Below is a small trained network, with its code and all its weights. Each question gives an input and a target symbol and asks what happens when units are switched off, that is, made to give their printed mean instead of their output.

import numpy as np


def w(rows, s, z=0):
    codes = np.array(rows[::2]) - 128.0
    scale = np.full(codes.shape[1], s)
    scale[-1] = z or s
    return codes * scale


def norm(h):
    return h / np.sqrt((h * h).mean(-1, keepdims=True) + 1e-5)


def f(y):
    return np.maximum(y, 0)


def softmax(a):
    e = np.exp(a - a.max(-1, keepdims=True))
    return e / e.sum(-1, keepdims=True)


def log_softmax(a):
    a = a - a.max(-1, keepdims=True)
    return a - np.log(np.exp(a).sum(-1, keepdims=True))


def net(x, mask):
    ids = ['βγεζηθξπσψ'.index(c) for c in x.split()]
    T = len(ids)
    res = E[ids] + P[:T]
    u = 0
    for l in range(2):
        q, k, v = (norm(res) @ M[l].T for M in (Q, K, V))
        z = softmax(np.where(np.tri(T) > 0, q @ k.T / 3**0.5, -1e9)) @ v
        res = res + np.where(mask[u], z, O[l][:, -1]) @ O[l][:, :-1]
        u += 1
        y = f(norm(res) @ A[l][:, :-1].T + A[l][:, -1])
        res = res + np.where(mask[u : u + 4], y, B[l][:, -1]) @ B[l][:, :-1]
        u += 4
    return log_softmax(norm(res)[-1] @ U[:, :-1].T + U[:, -1])


Q, K, V, O, A, B = {}, {}, {}, {}, {}, {}
E = w([
[121,115,110,159,69,136],'β',
[132,109,89,108,160,131],'γ',
[120,100,95,130,118,133],'ε',
[79,221,254,89,140,72],'ζ',
[130,95,101,187,102,99],'η',
[72,58,124,110,125,131],'θ',
[125,83,100,175,133,79],'ξ',
[116,139,109,81,114,163],'π',
[128,134,109,120,98,163],'σ',
[151,138,99,147,94,133],'ψ',
],0.0046)
P = w([
[156,135,100,134,148,151],'0',
[142,108,62,89,113,111],'1',
[185,122,97,101,125,125],'2',
[119,128,200,180,202,202],'3',
[56,162,71,124,131,105],'4',
[211,98,110,66,88,82],'5',
[213,92,226,141,173,177],'6',
[4,188,70,183,155,101],'7',
[73,160,15,78,76,32],'8',
],0.0033)
Q[0] = w([
[248,40,131,93,56,62],'L0H1',
[111,166,35,9,33,12],'L0H1',
[254,73,182,88,172,213],'L0H1',
],0.0091)
K[0] = w([
[75,174,173,220,231,215],'L0H1',
[254,59,237,170,171,222],'L0H1',
[10,152,44,215,183,206],'L0H1',
],0.0081)
V[0] = w([
[140,135,155,142,2,167],'L0H1',
[173,204,133,60,151,174],'L0H1',
[199,196,133,222,125,99],'L0H1',
],0.0068)
O[0] = w([
[255,78,172,65,61,166,249],'L0H1',
[186,103,174,168,234,83,114],'L0H1',
[105,126,203,179,138,233,79],'L0H1',
],0.0066,0.0011)
A[0] = w([
[108,105,193,148,73,254,251],'L0N1',
[84,137,211,124,129,89,182],'L0N2',
[199,50,207,41,128,151,164],'L0N3',
[118,141,104,123,201,185,249],'L0N4',
],0.0062,0.0026)
B[0] = w([
[161,155,78,185,136,11,253],'L0N1',
[175,185,242,146,146,145,155],'L0N2',
[2,124,113,147,81,85,249],'L0N3',
[100,124,100,92,12,122,176],'L0N4',
],0.005,0.0056)
Q[1] = w([
[139,175,149,96,101,56],'L1H1',
[131,217,118,153,114,2],'L1H1',
[143,227,151,153,47,26],'L1H1',
],0.0065)
K[1] = w([
[140,176,173,139,145,122],'L1H1',
[117,188,225,133,96,87],'L1H1',
[147,223,254,94,168,101],'L1H1',
],0.0089)
V[1] = w([
[176,2,30,188,143,167],'L1H1',
[111,108,144,125,167,195],'L1H1',
[175,201,253,91,129,148],'L1H1',
],0.0043)
O[1] = w([
[181,4,110,195,167,200,4],'L1H1',
[118,99,66,131,43,121,37],'L1H1',
[95,191,79,111,61,32,141],'L1H1',
],0.0044,0.004)
A[1] = w([
[224,62,189,116,37,105,40],'L1N1',
[136,52,71,179,153,180,181],'L1N2',
[189,51,253,176,104,181,31],'L1N3',
[178,52,116,160,12,166,4],'L1N4',
],0.0056,0.0029)
B[1] = w([
[60,70,183,70,49,167,199],'L1N1',
[158,170,159,80,125,218,253],'L1N2',
[1,103,92,120,137,65,183],'L1N3',
[229,201,103,131,195,80,212],'L1N4',
],0.0065,0.0023)
U = w([
[73,152,102,151,223,130,125],'β',
[202,89,164,94,39,119,132],'γ',
[129,93,144,229,115,83,102],'ε',
[54,58,184,84,120,130,147],'ζ',
[135,93,21,65,135,118,30],'η',
[55,164,99,158,78,195,37],'θ',
[211,191,101,179,121,137,169],'ξ',
[123,215,255,98,146,119,33],'π',
[203,97,150,102,196,71,200],'σ',
[141,169,154,44,139,205,254],'ψ',
],0.0094,0.0023)

Each question gives the input, a string of symbols that net reads in full, and the target symbol t.
The units are the heads (3 rows each of Q, K, V and O) and the neurons (one row each of A and B). Each row of codes is followed by its name. A weight is (code - 128) times the scale printed after its matrix; where a second scale follows, it is the last column's (O, A, B and U).
mask holds one flag per unit, layer by layer, with each layer's heads first. A switched-off unit (its flag False) gives its mean, the last column of its rows in O or B, instead of its output. The means were averaged over made-up inputs and are rounded, as every weight is.
A unit's drop is (log p(t) with every unit on - log p(t) with that unit switched off) / (log p(t) with every unit on - log p(t) with every unit switched off).
The circuit of an input: a set's keep is (log p(t) with only the set's units on - log p(t) with every unit switched off) / (log p(t) with every unit on - log p(t) with every unit switched off). Starting from all 10 units, units are removed one at a time, each time the one whose removal leaves the highest keep (on an exact tie, the one counted first), for as long as the keep stays at least 0.8.
circuit, biggest first: the units of the circuit, biggest drop first
top k neurons: the k neurons with the biggest drops, biggest first
input ε π σ η σ β π ε, target γ: circuit, biggest first => (L0H1)
input σ β γ ε β, target β: circuit, biggest first => (L0H1 L1H1 L0N3)
input ψ ε θ σ, target ψ: top 3 neurons => (L0N1 L0N3 L1N2)
input γ β ψ ψ β γ ξ σ, target β: circuit, biggest first => (L0H1 L1H1 L0N1)
input σ π θ ξ ε π σ, target ψ: circuit, biggest first => (L0H1 L0N3 L1H1 L0N1)
input θ β ψ σ, target γ: top 2 neurons => (L1N1 L0N1)
input σ γ σ σ σ η γ, target ζ: top 2 neurons => (L0N1 L0N3)
input π θ ξ, target σ: circuit, biggest first => (L0H1 L1H1)
input β ε π, target γ: top 3 neurons => (L1N1 L1N4 L0N1)
input ψ ψ η, target ε: circuit, biggest first => (L0H1 L0N1 L1N3 L1H1)
input π ε σ η ψ, target ζ: top 3 neurons => (L1N3 L0N1 L1N1)
input σ γ ε, target ζ: top 2 neurons => (L1N3 L0N3)
input β ψ β θ β ψ ξ σ, target ε: circuit, biggest first => (L0H1 L0N1 L1H1 L0N3)
input θ σ γ, target η: top neuron => (L0N1)
input η β β σ, target γ: top 2 neurons => (L1N1 L1N4)
input σ η β ε θ σ η π, target ζ: circuit, biggest first => (L0H1 L1H1 L0N1 L0N3)
input σ σ θ η β θ β, target γ: top 4 neurons => (L1N1 L1N4 L0N1 L0N2)
input η π ξ, target ξ: circuit, biggest first => (L0H1 L1H1 L0N3 L1N4)
input γ σ ε π η ξ γ γ σ, target β: circuit, biggest first => (L0H1 L1H1)
input β γ β ψ γ π η η γ, target ξ: top 2 neurons => (L0N3 L0N1)
